Here is a tiny trained network, its code and every weight. The questions are about switching its units off for an input and a class, where a switched-off unit gives its printed mean instead of its output.

import numpy as np


def w(rows, s, z=0):
    codes = np.array(rows[::2]) - 128.0
    scale = np.full(codes.shape[1], s)
    scale[-1] = z or s
    return codes * scale


def f(y):
    return np.maximum(y, 0)


def log_softmax(a):
    a = a - a.max(-1, keepdims=True)
    return a - np.log(np.exp(a).sum(-1, keepdims=True))


def net(x, mask):
    res = np.array(x, float).reshape(1, 2) / 4 @ E
    y = f(res @ A[0][:, :-1].T + A[0][:, -1])
    res = res + np.where(mask, y, B[0][:, -1]) @ B[0][:, :-1]
    return log_softmax(res[-1] @ U[:, :-1].T + U[:, -1])


A, B = {}, {}
E = w([
[167,192,102,187,111,102,10,141],'x0',
[65,136,170,168,89,239,95,63],'x1',
],0.013)
A[0] = w([
[93,149,139,110,66,173,130,87,151],'neuron 0',
[76,94,195,122,114,104,150,139,113],'neuron 1',
[127,106,130,107,147,160,182,140,99],'neuron 2',
[171,76,111,102,153,55,130,197,140],'neuron 3',
[141,195,135,165,63,101,50,152,96],'neuron 4',
[97,131,199,148,120,187,100,82,70],'neuron 5',
[133,95,163,109,121,169,203,143,117],'neuron 6',
[8,98,178,182,128,177,54,82,83],'neuron 7',
[94,126,123,126,162,161,211,116,90],'neuron 8',
[106,84,170,82,128,123,207,84,121],'neuron 9',
[126,70,201,146,78,136,88,129,252],'neuron 10',
],0.011,0.014)
B[0] = w([
[143,138,57,106,108,109,160,151,204],'neuron 0',
[167,160,161,156,143,116,75,133,164],'neuron 1',
[170,154,186,98,146,101,96,159,168],'neuron 2',
[142,124,38,149,112,101,176,158,227],'neuron 3',
[186,175,206,178,166,120,69,160,212],'neuron 4',
[176,124,108,34,46,9,137,217,192],'neuron 5',
[148,125,161,153,144,144,99,162,195],'neuron 6',
[189,101,88,101,72,85,127,203,229],'neuron 7',
[168,161,142,131,113,116,92,188,179],'neuron 8',
[174,112,170,162,143,146,91,162,215],'neuron 9',
[98,94,96,196,169,255,165,96,248],'neuron 10',
],0.014,0.015)
U = w([
[213,152,221,192,190,127,2,128,117],'0',
[172,113,45,105,91,64,226,131,80],'1',
[98,91,81,234,196,249,229,79,254],'2',
[77,153,171,76,104,87,143,59,95],'3',
[75,114,178,158,174,132,130,40,90],'4',
],0.0092,0.0094)

Each question gives the input, the list of numbers given to net, and the class t.
The units are the neurons (one row each of A and B). Each row of codes is followed by its name. A weight is (code - 128) times the scale printed after its matrix; where a second scale follows, it is the last column's (A, B and U).
mask holds one flag per neuron, in row order. A switched-off neuron (its flag False) gives its mean, the last column of its row in B, instead of its output. The means were averaged over made-up inputs and are rounded, as every weight is.
A unit's drop is (log p(t) with every unit on - log p(t) with that unit switched off) / (log p(t) with every unit on - log p(t) with every unit switched off).
The circuit of an input: a set's keep is (log p(t) with only the set's units on - log p(t) with every unit switched off) / (log p(t) with every unit on - log p(t) with every unit switched off). Starting from all 11 units, units are removed one at a time, each time the one whose removal leaves the highest keep (on an exact tie, the one counted first), for as long as the keep stays at least 0.8.
units of the circuit, in order: the units of the circuit, biggest drop first
top k neurons: the k neurons with the biggest drops, biggest first
drop when u is switched off: that unit's drop, to one decimal
input [5,-7], class 1: units of the circuit, in order : [neuron 3]
input [-2,3], class 2: top 2 neurons : [neuron 10; neuron 4]
input [-7,7], class 0: top 2 neurons : [neuron 9; neuron 6]
input [-3,1], class 2: top 3 neurons : [neuron 4; neuron 5; neuron 7]
input [-7,8], class 1: top 4 neurons : [neuron 5; neuron 0; neuron 7; neuron 4]
input [0,-2], class 2: top 2 neurons : [neuron 5; neuron 7]
input [-6,7], class 1: top 2 neurons : [neuron 5; neuron 0]
input [4,6], class 1: drop when neuron 7 is switched off : 0.1
input [3,-1], class 2: drop when neuron 5 is switched off : 0.2
input [-5,-4], class 0: drop when neuron 9 is switched off : 0.1
